Below is a small trained network, with its code and all its weights. Each question gives an input and a class and asks what happens when units are switched off, that is, made to give their printed mean instead of their output.

import numpy as np


def w(rows, s, z=0):
    codes = np.array(rows[::2]) - 128.0
    scale = np.full(codes.shape[1], s)
    scale[-1] = z or s
    return codes * scale


def f(y):
    return y / 2 * (1 + np.tanh(0.7978845608 * (y + 0.044715 * y**3)))


def log_softmax(a):
    a = a - a.max(-1, keepdims=True)
    return a - np.log(np.exp(a).sum(-1, keepdims=True))


def net(x, mask):
    res = np.array(x, float).reshape(1, 8) / 4 @ E
    y = f(res @ A[0][:, :-1].T + A[0][:, -1])
    res = res + np.where(mask, y, B[0][:, -1]) @ B[0][:, :-1]
    return log_softmax(res[-1] @ U[:, :-1].T + U[:, -1])


A, B = {}, {}
E = w([
[60,205,83,114,61,193,227],'x0',
[177,147,254,83,141,150,143],'x1',
[169,128,119,211,92,151,107],'x2',
[231,125,165,97,100,142,142],'x3',
[140,135,94,51,151,240,141],'x4',
[229,141,65,126,143,44,197],'x5',
[129,59,124,204,204,148,190],'x6',
[124,88,122,109,135,133,141],'x7',
],0.0089)
A[0] = w([
[94,127,185,70,182,117,167,230],'n0',
[98,173,179,123,31,126,171,181],'n1',
[53,170,90,82,130,125,54,222],'n2',
[182,101,183,76,222,115,180,226],'n3',
[175,157,143,95,121,159,190,210],'n4',
[91,103,214,153,154,140,94,212],'n5',
[153,111,60,151,119,63,12,160],'n6',
[155,100,94,197,119,100,146,230],'n7',
[85,59,207,161,146,124,148,187],'n8',
[153,33,114,134,128,46,105,98],'n9',
[144,202,178,141,192,104,173,119],'n10',
[50,118,118,165,117,204,102,252],'n11',
[69,76,150,51,139,70,117,188],'n12',
[127,172,131,61,155,144,95,166],'n13',
[202,196,139,90,141,102,143,122],'n14',
],0.011,0.0037)
B[0] = w([
[79,119,148,175,228,94,143,201],'n0',
[12,239,127,140,60,130,125,194],'n1',
[94,116,50,161,89,48,77,216],'n2',
[113,113,202,141,168,129,193,245],'n3',
[2,128,163,71,209,158,161,199],'n4',
[167,118,155,224,180,193,50,207],'n5',
[186,74,84,98,65,84,147,234],'n6',
[235,189,145,111,81,204,147,215],'n7',
[197,130,155,223,143,155,95,204],'n8',
[188,42,83,149,162,99,134,222],'n9',
[121,138,143,133,77,127,136,167],'n10',
[51,65,124,192,113,179,80,233],'n11',
[138,137,135,170,201,60,126,196],'n12',
[76,100,119,121,94,79,145,181],'n13',
[127,188,142,25,108,100,195,193],'n14',
],0.0072,0.011)
U = w([
[151,150,38,71,111,204,182,183],'0',
[144,92,147,102,196,35,126,81],'1',
[90,123,173,1,158,70,243,153],'2',
[108,86,28,78,71,79,65,142],'3',
[199,101,206,123,126,176,85,137],'4',
[70,45,118,59,166,172,158,107],'5',
[80,194,147,137,86,75,109,167],'6',
[224,84,76,59,89,77,175,5],'7',
],0.0091,0.0024)

Each question gives the input, the list of numbers given to net, and the class t.
The units are the neurons (one row each of A and B). Each row of codes is followed by its name. A weight is (code - 128) times the scale printed after its matrix; where a second scale follows, it is the last column's (A, B and U).
mask holds one flag per neuron, in row order. A switched-off neuron (its flag False) gives its mean, the last column of its row in B, instead of its output. The means were averaged over made-up inputs and are rounded, as every weight is.
A unit's drop is (log p(t) with every unit on - log p(t) with that unit switched off) / (log p(t) with every unit on - log p(t) with every unit switched off).
The circuit of an input: a set's keep is (log p(t) with only the set's units on - log p(t) with every unit switched off) / (log p(t) with every unit on - log p(t) with every unit switched off). Starting from the 12 units with the biggest drops (on a tie, the unit counted first), units are removed one at a time, each time the one whose removal leaves the highest keep (on an exact tie, the one counted first), for as long as the keep stays at least 0.8.
units of the circuit, in order: the units of the circuit, biggest drop first
k most important neurons: the k neurons with the biggest drops, biggest first
drop when u is switched off: that unit's drop, to one decimal
input [0,-4,7,-4,-7,-8,-8,-6], class 3: units of the circuit, in order : n6
input [-1,-3,6,-7,6,-6,5,5], class 4: 3 most important neurons : n8; n5; n4
input [-4,2,-1,-7,-8,3,8,-5], class 4: units of the circuit, in order : n7; n8
input [1,2,0,6,1,-4,-4,-6], class 6: 2 most important neurons : n1; n3
input [-5,-8,0,-6,-8,-8,8,-5], class 4: units of the circuit, in order : n8; n5
input [1,-7,6,-3,-5,2,4,-5], class 7: units of the circuit, in order : n7; n6
input [-2,2,-4,-8,4,8,-5,3], class 2: units of the circuit, in order : n14; n5
input [6,2,6,5,8,1,-4,0], class 2: units of the circuit, in order : n4; n14
input [7,-8,3,3,3,1,-8,-4], class 3: 2 most important neurons : n2; n3
input [-4,3,-5,-6,-3,-7,5,-5], class 4: 2 most important neurons : n5; n8
input [4,1,-2,6,7,-6,-6,0], class 6: 2 most important neurons : n1; n2
input [4,5,2,-3,-2,3,6,8], class 4: 2 most important neurons : n8; n14
input [1,7,8,8,-7,2,-3,-4], class 2: 2 most important neurons : n14; n4
input [-2,-6,-8,-5,6,1,-1,7], class 3: units of the circuit, in order : n2
input [-1,2,6,5,-7,7,8,-2], class 7: 2 most important neurons : n9; n5
input [8,-1,-3,0,1,8,-7,3], class 2: 2 most important neurons : n4; n14
input [6,-8,2,3,-7,2,0,0], class 0: 2 most important neurons : n7; n2
input [4,1,6,2,2,8,1,6], class 2: drop when n14 is switched off : 0.1
input [-2,3,1,-5,-2,7,7,-4], class 7: drop when n3 is switched off : -0.1
input [5,6,-4,-6,-2,-7,6,5], class 4: units of the circuit, in order : n8
input [2,0,5,5,-8,2,-6,8], class 7: drop when n6 is switched off : 0.3
input [5,4,5,7,5,-7,-2,3], class 5: drop when n9 is switched off : -0.1
